Below is a small trained network, with its code and all its weights. Each question gives an input and a target symbol and asks what happens when units are switched off, that is, made to give their printed mean instead of their output.

import numpy as np


def w(rows, s, z=0):
    codes = np.array(rows[::2]) - 128.0
    scale = np.full(codes.shape[1], s)
    scale[-1] = z or s
    return codes * scale


def f(y):
    return np.maximum(y, 0)


def softmax(a):
    e = np.exp(a - a.max(-1, keepdims=True))
    return e / e.sum(-1, keepdims=True)


def log_softmax(a):
    a = a - a.max(-1, keepdims=True)
    return a - np.log(np.exp(a).sum(-1, keepdims=True))


def net(x, mask):
    ids = ['βδζλξψ'.index(c) for c in x.split()]
    T = len(ids)
    res = E[ids] + P[:T]
    u = 0
    for l in range(2):
        q, k, v = (res @ M[l].T for M in (Q, K, V))
        z = softmax(np.where(np.tri(T) > 0, q @ k.T / 4**0.5, -1e9)) @ v
        res = res + np.where(mask[u], z, O[l][:, -1]) @ O[l][:, :-1]
        u += 1
        y = f(res @ A[l][:, :-1].T + A[l][:, -1])
        res = res + np.where(mask[u : u + 4], y, B[l][:, -1]) @ B[l][:, :-1]
        u += 4
    return log_softmax(res[-1] @ U[:, :-1].T + U[:, -1])


Q, K, V, O, A, B = {}, {}, {}, {}, {}, {}
E = w([
[167,233,81,125],'β',
[187,155,178,120],'δ',
[77,80,18,163],'ζ',
[237,123,201,3],'λ',
[118,121,121,129],'ξ',
[196,109,215,151],'ψ',
],0.014)
P = w([
[76,231,96,128],'0',
[223,88,235,231],'1',
[92,212,63,100],'2',
[212,50,207,191],'3',
[85,210,61,91],'4',
[200,23,185,173],'5',
[89,210,51,94],'6',
[194,23,177,142],'7',
[89,209,55,91],'8',
[192,2,158,134],'9',
[90,202,45,86],'10',
],0.0078)
Q[0] = w([
[44,116,230,16],'L0H0',
[2,124,107,157],'L0H0',
[242,164,57,108],'L0H0',
[205,128,160,77],'L0H0',
],0.0082)
K[0] = w([
[245,36,110,175],'L0H0',
[50,68,90,138],'L0H0',
[189,255,37,112],'L0H0',
[227,177,144,92],'L0H0',
],0.0068)
V[0] = w([
[105,83,130,161],'L0H0',
[161,108,235,138],'L0H0',
[172,254,140,83],'L0H0',
[35,65,69,66],'L0H0',
],0.0062)
O[0] = w([
[140,182,2,99,64],'L0H0',
[141,115,253,133,220],'L0H0',
[42,252,248,163,255],'L0H0',
[174,126,59,132,11],'L0H0',
],0.0057,0.0048)
A[0] = w([
[248,63,159,177,1],'L0N0',
[201,58,197,196,128],'L0N1',
[144,81,218,88,182],'L0N2',
[3,46,96,205,68],'L0N3',
],0.0075,0.0029)
B[0] = w([
[57,67,58,83,172],'L0N0',
[110,76,107,173,206],'L0N1',
[187,139,3,130,246],'L0N2',
[244,158,146,203,148],'L0N3',
],0.0071,0.013)
Q[1] = w([
[253,67,212,69],'L1H0',
[224,134,114,40],'L1H0',
[249,99,107,15],'L1H0',
[178,71,104,116],'L1H0',
],0.0065)
K[1] = w([
[169,99,221,58],'L1H0',
[229,146,102,21],'L1H0',
[178,162,126,2],'L1H0',
[141,169,153,109],'L1H0',
],0.0088)
V[1] = w([
[142,89,126,164],'L1H0',
[162,194,138,70],'L1H0',
[120,3,64,95],'L1H0',
[123,125,104,126],'L1H0',
],0.0049)
O[1] = w([
[148,161,120,161,110],'L1H0',
[211,176,72,3,254],'L1H0',
[90,212,230,254,68],'L1H0',
[103,197,102,176,123],'L1H0',
],0.0037,0.0027)
A[1] = w([
[1,136,101,118,202],'L1N0',
[137,149,101,102,124],'L1N1',
[127,160,116,161,255],'L1N2',
[78,186,146,123,115],'L1N3',
],0.019,0.0077)
B[1] = w([
[1,241,223,227,176],'L1N0',
[108,207,83,163,217],'L1N1',
[204,55,128,141,254],'L1N2',
[96,17,33,22,177],'L1N3',
],0.0098,0.0076)
U = w([
[115,31,42,50,124],'β',
[126,167,55,181,3],'δ',
[156,220,137,100,104],'ζ',
[181,113,254,176,228],'λ',
[43,110,55,94,68],'ξ',
[71,164,171,156,169],'ψ',
],0.0073,0.0055)

Each question gives the input, a string of symbols that net reads in full, and the target symbol t.
The units are the heads (4 rows each of Q, K, V and O) and the neurons (one row each of A and B). Each row of codes is followed by its name. A weight is (code - 128) times the scale printed after its matrix; where a second scale follows, it is the last column's (O, A, B and U).
mask holds one flag per unit, layer by layer, with each layer's heads first. A switched-off unit (its flag False) gives its mean, the last column of its rows in O or B, instead of its output. The means were averaged over made-up inputs and are rounded, as every weight is.
A unit's drop is (log p(t) with every unit on - log p(t) with that unit switched off) / (log p(t) with every unit on - log p(t) with every unit switched off).
The circuit of an input: a set's keep is (log p(t) with only the set's units on - log p(t) with every unit switched off) / (log p(t) with every unit on - log p(t) with every unit switched off). Starting from all 10 units, units are removed one at a time, each time the one whose removal leaves the highest keep (on an exact tie, the one counted first), for as long as the keep stays at least 0.8.
circuit, biggest first: the units of the circuit, biggest drop first
k most important neurons: the k neurons with the biggest drops, biggest first
k most important neurons of layer l: the k neurons of layer l with the biggest drops, biggest first
drop when u is switched off: that unit's drop, to one decimal
input δ λ ζ β λ λ β, target ξ: 2 most important neurons => (L1N3; L1N0)
input λ ψ ξ λ β λ, target β: 2 most important neurons of layer 0 => (L0N1; L0N0)
input δ ψ ζ λ β β, target β: 2 most important neurons of layer 0 => (L0N2; L0N0)
input δ δ ζ ψ ψ ζ ξ ψ, target β: circuit, biggest first => (L0N0; L1N0)
input ψ λ ξ λ ξ ψ, target β: 2 most important neurons of layer 0 => (L0N0; L0N2)
input δ ζ λ λ, target β: 2 most important neurons => (L0N0; L0N1)
input λ ζ ψ ψ δ, target β: 2 most important neurons of layer 0 => (L0N2; L0N0)
input ψ λ ψ ζ ψ ζ ζ β, target λ: most important neuron => (L0N2)
input ζ λ ψ β, target λ: 2 most important neurons of layer 1 => (L1N2; L1N1)
input ψ ψ ψ ζ, target λ: 2 most important neurons => (L0N2; L1N3)
input β ξ ψ β, target β: 3 most important neurons => (L1N3; L0N2; L1N0)
input λ λ δ, target β: drop when L0N2 is switched off => 0.2
input λ ξ λ ψ β λ β ζ λ ξ λ, target ζ: drop when L1H0 is switched off => 0.2
input ψ ψ β ξ λ ψ λ λ λ ζ, target λ: drop when L0N3 is switched off => 0.1
input λ λ ζ, target δ: drop when L1H0 is switched off => 0.1
